[ 16   7 -13   9] = zutav
[ 33  15 -31 -56] = lef
[ -9 -33  -6   9] = Muvu
[-22  12   6  10] = kuri
[-21   5   8  -4] = neviv
[-26  19  -4  15] = Kitim
[  7 -14  -7  -4] = lefup
[ -5  -5 -25  -5] = Zeze
[ 33  15  -6 -56] = dep
[-34 105  29 -65] = kese
[ 0  7 16  8] = bura
[ -4  -1   0 -10] = metev
places Zeze: [-5]	0 1 3
places neviv: [-21]	0
key -> tag
[-13] -> j397
[-31] -> j281
[10] -> j84
[6] -> j212
key kuri 2: 	j212

[  5 -14 -19 -14 -28  10 -22 -15 -19] = Pev
[-18  -6   3  20 -11 -23  15  62 -13] = kefa
[-27  11  17  10 -23 -67  12  83  83] = lisag
places Pev: [-19]	2 8
places lisag: [-27]	0
Table of tags by key:
[20] -> j530
[61] -> j371
[-14] -> j278
[19] -> j407
[62] -> j714
[-13] -> j921
key kefa 3: 	j530

[-21 -36  14  65  41 -58  98  28  12  12  60  51 -45  -2   2   6] : mef
[  5 -11  31  83  24 -38  98  36  20  20  60  39 -26  -5  -1  -1] : leni
[  5 -11  31 101  24 -38  98  36  20  20  60  39 -26  -5  -1  -1] : kurip
[ 18   5  37 101   6 -38  98  36  24  24  45  26 -16  -5  -3  -6] : nelu
[ 27  22  43 101   6 -30  98  28  24  24  30  13 -16  -5  -3  -9] : puge
[ 27  47 -10 -43 -47  26  98 -26 -10 -10 -59 -63  40   2  -1  -9] : Vitub
[ 36  55   2 -25 -47  26  98 -18  -3  -3 -59 -63  50   0  -3 -12] : Dafo
[ 18  39 -16 -62 -38  34  98  98 -59  98 -59 -59  40   3  -1  -6] : banin
places banin: [-59]	8 10 11
Table of tags by key:
[41] -> j642
[-46] -> j749
[-47] -> j42
[6] -> j595
[-26] -> j31
[-48] -> j313
key Vitub 4: 	j42
find: [  5 -11  31 101  24 -38  98  36  20  20  60  39 -26  -5  -1  -1]	kurip

[-13  99   5  -7 -72 -14  -1 -41  58 -60 -11  24   3 -11  19   3  -2  27
  11 -14 -31  34  16  58  17  -1   0   2  -4  32  -7   6  14  14  40  23
 -44 -42 -27  24 -46 -10 -51  24  -1   5  -2  31  17   2 -46 -16   3  -3
  -2 -43  -8  -3  65  13] -> bif
[ 16   6   6 -31  41   0   6 -19  52  10 -34 -41   6 -18 -22  18 -16  -1
   1 -13   2   7  50 -63  -1 -27  37  32 -36 -21  21  14   6  16   8  10
 -26 -19 -49 -36  -9  53  -9  -9 -58 -46  -8 -26  10 -67 -62  25  15 -33
 -22  54  54  18  28  -9] -> Mafo
[ 25  28  58  -1  -6  21  26   0 -10  53  21  20 -37 -41  -9 -35  17  25
 -21 -10 -15 -38 -26  36 -14 -10   9  27  21 -34 -46  12   6   8   1  38
  -2  16  -5  21  19  24 -29  31  30  25  19  47 -66  59  66 -10 -47  25
  65  47 -32  16 -37 -12] -> Vuluk
[-41  42 -52  11 -52  -3   1  -7  -2 -15 -31  76  -8  -1 -42  45  38  28
  21 -54 -19  -9 -14  15  27  11 -23 -23  24  10  17  -3  20 -35 -33 -12
 -20  -8 -41 -15 -25 -31 -15  19 -40  14  29  49  33 -28 -64 -18 -20  28
 -63 -26  30 -61 -37  16] -> ragef
places Vuluk: [-10]	8 19 25 51
tags:
[37] -> j550
[-63] -> j983
[53] -> j73
[-62] -> j658
[36] -> j193
[54] -> j959
key Vuluk 23: 	j193
places Mafo: [6]	1 2 6 12 32

[46 28 32 25 20 14 33 25 33 33 44 22 18 29 25 23 50 14 12 95 35 24 27 25
 47 13 37 14 56 19 32 21 27 34 33 27 35 33 27 32 25 36 35 26 31 39 30 29
 21] -> gog
[23 28 39 19 17 31 60 37 39 36 25 27 24 28 28 27 25 25 22 17 24 24 24 23
 31 32 39 60 30 60 36 41 30 26 26 44 15 28 34 27 25 33 19 25 17 35 33 38
 37] -> ribil
[24 15 21 42 65 37 32 47 19 37 17 23 43 34 34 28 21 35 42 11 34 37 59 42
 48 52 23 63 20 32 22 81 45 28 28 38 21 37 35 27 26 21 21 34 26 16 38 30
 46] -> guko
[46 28 32 25 20 14 33 25 39 33 44 22 18 29 25 23 50 14 12 95 35 24 27 25
 32 13 37 14 56 19 32  7 29 46 18 31 31 53 12 46 31 50 46 20 25 59 31 26
 26] -> fazi
[46 28 32 25 20 14 33 25 39 33 44 22 18 29 25 23 50 14 12 95 35 24 27 25
 43 40 30 31 29 32 25 34 38 31 20 37 32 41 30 30 37 35 23 27 25 26 27 31
 43] -> sepa
tags:
[19] -> j53
[23] -> j993
[22] -> j612
[14] -> j346
[37] -> j327
[38] -> j880
key sepa 42: 	j993
places ribil: [60]	6 27 29
places gog: [33]	6 8 9 34 37

[ 37 -15 -83  23  42 -26 -58 -15 -22 -36 -48 -12   3 -32  -8 -43 -36  24
  30 -89 -20   1  13  51 -15] = sib
[ 24  36  -6 -57  40 -68  76  21 -27  31  23  13 -38  30  93  -9 -47 -27
  36  65  25  46  53 -64 -16] = pabov
[ 37 -15 -83  23  42 -26 -58  20 -22 -36 -48 -12   3 -32  -8 -43 -36 -97
  30 -89 -20   1  13  51 -15] = dute
places pabov: [25]	20
tags:
[36] -> j91
[65] -> j957
[-89] -> j673
[23] -> j856
key pabov 19: 	j957
find: [ 37 -15 -83  23  42 -26 -58 -15 -22 -36 -48 -12   3 -32  -8 -43 -36  24
  30 -89 -20   1  13  51 -15]	sib
places sib: [37]	0

[-14 -14 -38 -41]  fivu
[-12 -40  86  81]  Leza
[ 24 -23 -15 -74]  nolus
places fivu: [-14]	0 1
tags:
[-74] -> j399
[81] -> j960
[86] -> j181
key Leza 3: 	j960
places fivu: [-41]	3
find: [-14 -14 -38 -41]	fivu
find: [-12 -40  86  81]	Leza

[ 22  -9  12 -29  -4 -20  17  -7   8 -10 -10   7 -18 -25 -25 -19 -15] = dor
[  2   2  72  -9  37  41   7   3   0  -4  69   6  -2 -12  58  -5  -7] = vanat
[  3  -7  16 -20  31  56  -3  -4   1   1  24   3  -7   1  82 -10   0] = vori
[ 29 -12   9   6 -23  50  19  -4  -3   6   1   4 -14   3 -70  11   1] = Rem
[ 29 -12   9   6  64  50  19  -4  -3   6   1   4 -14   3 -70  11 -21] = sireb
Table of tags by key:
[11] -> j508
[1] -> j882
[-23] -> j520
[37] -> j948
key Rem 4: 	j520
places Rem: [4]	11
places vori: [3]	0 11

[-12  -8  -8  -9  -8 -64   3  10   2   3   3] = gisel
[  8   5   7  -8   7 -64  -9  10   8 -19   1] = sosas
[  0  -1  16  -3  -1 -71  -1  10   6 -13   4] = gamol
[  75   16  -58   11  -14 -113  -12  -14   -5   27   -5] = kika
[ -7   6   6  -7   6  -7   6  -7   6 -17   1] = ruzol
[-20  -5 -16  -2  10  49  -2   0   1  -2  -2] = Nodek
[-12  -6  19   8  -6 -52  12  10   2   1   7] = nunud
[ -7  -5  14   6   1 -48   3   7   4   3   6] = roso
key -> tag
[-20] -> j593
[-11] -> j190
[-2] -> j58
[-3] -> j22
[-12] -> j802
[-21] -> j670
key Nodek 0: 	j593
find: [  0  -1  16  -3  -1 -71  -1  10   6 -13   4]	gamol
places ruzol: [-7]	0 3 5 7
places gisel: [-8]	1 2 4

[-16 -41  34 -15 -77 -87 -16  76 -16  19 -18] : vade
[-88  78  23  23 -89 -88 -88 -89 -88  23 -88] : Zereg
[-36 -41   7 -15 -77  18 -16  76 -54  19 -18] : Bok
places Zereg: [-89]	4 7
places Zereg: [-88]	0 5 6 8 10
Table of tags by key:
[-88] -> j326
[23] -> j726
[-41] -> j180
[78] -> j928
key Zereg 1: 	j928
places vade: [-16]	0 6 8
places Bok: [-18]	10
find: [-88  78  23  23 -89 -88 -88 -89 -88  23 -88]	Zereg

[  4 -53  -8  33  13 -33  14]  gitir
[ -5 -46  20  13   4  -7   6]  naf
[  0  15 -20  17   1   1 -15]  Tefe
[  6  27   0 -69 -56  33  12]  Dova
[ 31  -3 -25 -56 -50  -9  40]  Sivo
[  49  -81  -40   54   31 -104   59]  tapel
[-21  66   2 -70  -9  45 -24]  zuti
places tapel: [-104]	5
Table of tags by key:
[-24] -> j910
[-25] -> j99
[40] -> j938
[-15] -> j349
[59] -> j388
[13] -> j913
[4] -> j906
[6] -> j48
[5] -> j319
key naf 6: 	j48

